Below are the code and all the weights of a small trained network. Each question names an input and a class and asks about switching units off, where a switched-off unit gives its printed mean instead of its output.

import numpy as np


def w(rows, s, z=0):
    codes = np.array(rows[::2]) - 128.0
    scale = np.full(codes.shape[1], s)
    scale[-1] = z or s
    return codes * scale


def f(y):
    return np.maximum(y, 0)


def log_softmax(a):
    a = a - a.max(-1, keepdims=True)
    return a - np.log(np.exp(a).sum(-1, keepdims=True))


def net(x, mask):
    res = np.array(x, float).reshape(1, 4) / 4 @ E
    y = f(res @ A[0][:, :-1].T + A[0][:, -1])
    res = res + np.where(mask, y, B[0][:, -1]) @ B[0][:, :-1]
    return log_softmax(res[-1] @ U[:, :-1].T + U[:, -1])


A, B = {}, {}
E = w([
[177,191,195,191,97,68,53],'x0',
[118,174,185,53,243,204,79],'x1',
[36,81,220,128,151,33,118],'x2',
[173,23,135,217,219,174,76],'x3',
],0.011)
A[0] = w([
[40,122,188,128,145,109,127,149],'neuron 1',
[104,63,94,85,140,165,190,68],'neuron 2',
[106,92,180,112,152,63,132,89],'neuron 3',
[153,170,152,146,110,98,104,7],'neuron 4',
[147,54,136,146,128,133,103,127],'neuron 5',
[109,112,116,112,153,48,70,41],'neuron 6',
[85,201,124,87,69,88,153,78],'neuron 7',
[128,169,188,42,200,151,68,125],'neuron 8',
[185,199,164,174,142,85,74,131],'neuron 9',
[166,160,178,157,118,120,81,142],'neuron 10',
[105,198,156,90,115,70,199,15],'neuron 11',
[80,65,93,71,152,156,172,97],'neuron 12',
[169,173,83,129,137,169,127,107],'neuron 13',
[138,83,118,164,64,91,193,83],'neuron 14',
[108,74,174,95,143,79,122,130],'neuron 15',
[86,107,73,115,144,151,125,163],'neuron 16',
[134,77,106,170,100,127,131,96],'neuron 17',
[185,58,127,124,166,109,99,97],'neuron 18',
[135,96,99,174,70,48,163,99],'neuron 19',
[143,98,131,177,147,142,128,110],'neuron 20',
[144,153,180,98,186,172,138,51],'neuron 21',
[118,195,104,55,102,109,157,3],'neuron 22',
[131,53,130,198,177,131,100,87],'neuron 23',
[197,196,101,161,137,131,122,62],'neuron 24',
[159,91,128,164,161,146,124,97],'neuron 25',
[252,144,71,79,113,175,121,106],'neuron 26',
],0.013,0.0046)
B[0] = w([
[168,49,94,108,140,65,227,205],'neuron 1',
[125,150,201,194,51,204,121,205],'neuron 2',
[217,52,115,122,133,118,205,189],'neuron 3',
[129,137,166,143,118,174,135,167],'neuron 4',
[106,149,126,61,127,102,101,190],'neuron 5',
[185,55,138,156,122,134,140,163],'neuron 6',
[176,141,115,63,107,143,66,228],'neuron 7',
[57,159,47,199,237,81,90,240],'neuron 8',
[133,162,173,187,36,194,169,222],'neuron 9',
[61,156,177,169,44,204,160,197],'neuron 10',
[151,141,145,78,147,163,66,206],'neuron 11',
[127,165,205,195,38,231,154,212],'neuron 12',
[213,42,134,133,184,55,180,201],'neuron 13',
[93,155,65,182,181,99,61,221],'neuron 14',
[177,43,145,120,170,120,236,188],'neuron 15',
[139,167,177,223,117,172,161,183],'neuron 16',
[65,154,89,145,193,107,87,187],'neuron 17',
[166,195,113,42,79,171,79,193],'neuron 18',
[79,129,79,169,175,139,98,239],'neuron 19',
[132,190,134,62,151,137,112,182],'neuron 20',
[87,167,80,170,192,106,46,194],'neuron 21',
[154,118,153,77,126,157,2,202],'neuron 22',
[160,141,101,53,80,132,66,224],'neuron 23',
[218,61,152,163,163,102,170,198],'neuron 24',
[111,150,140,17,59,147,95,191],'neuron 25',
[213,40,107,106,160,74,228,248],'neuron 26',
],0.0074,0.015)
U = w([
[173,3,125,124,150,114,187,104],'0',
[139,155,143,5,111,137,78,107],'1',
[76,143,40,214,181,114,106,105],'2',
[123,148,250,223,77,156,155,99],'3',
[118,132,125,130,131,106,185,254],'4',
],0.012,0.016)

Each question gives the input, the list of numbers given to net, and the class t.
The units are the neurons (one row each of A and B). Each row of codes is followed by its name. A weight is (code - 128) times the scale printed after its matrix; where a second scale follows, it is the last column's (A, B and U).
mask holds one flag per neuron, in row order. A switched-off neuron (its flag False) gives its mean, the last column of its row in B, instead of its output. The means were averaged over made-up inputs and are rounded, as every weight is.
A unit's drop is (log p(t) with every unit on - log p(t) with that unit switched off) / (log p(t) with every unit on - log p(t) with every unit switched off).
unit that matters most: the unit with the biggest drop
top k neurons: the k neurons with the biggest drops, biggest first
drop of u: that unit's drop, to one decimal
input [-8,4,7,7], class 3: top 4 neurons	[neuron 12; neuron 2; neuron 26; neuron 16]
input [-8,0,6,7], class 3: unit that matters most	neuron 12
input [-7,7,-3,-1], class 2: top 2 neurons	[neuron 8; neuron 21]
input [4,2,4,0], class 0: top 2 neurons	[neuron 1; neuron 12]
input [-7,-7,5,-1], class 2: top 4 neurons	[neuron 14; neuron 19; neuron 9; neuron 17]
input [-4,-7,-2,-8], class 1: top 2 neurons	[neuron 7; neuron 22]
input [4,-3,-8,-8], class 0: top 2 neurons	[neuron 26; neuron 24]
input [-2,-5,4,-5], class 1: top 3 neurons	[neuron 7; neuron 8; neuron 11]
input [7,6,-2,-3], class 3: top 3 neurons	[neuron 9; neuron 10; neuron 14]
input [6,-7,4,0], class 2: top 3 neurons	[neuron 19; neuron 14; neuron 12]
input [6,2,-5,-2], class 3: top 2 neurons	[neuron 9; neuron 10]
input [-8,-6,3,2], class 3: top 3 neurons	[neuron 12; neuron 2; neuron 8]
input [-8,1,-3,-7], class 3: top 3 neurons	[neuron 12; neuron 2; neuron 16]
input [8,-8,5,8], class 1: unit that matters most	neuron 23
input [-3,-6,-5,-6], class 1: top 4 neurons	[neuron 7; neuron 22; neuron 8; neuron 11]
input [-6,-2,2,-6], class 1: drop of neuron 10	0.3
input [6,1,-2,7], class 1: drop of neuron 23	0.2
input [-1,0,8,-4], class 0: drop of neuron 13	0.0
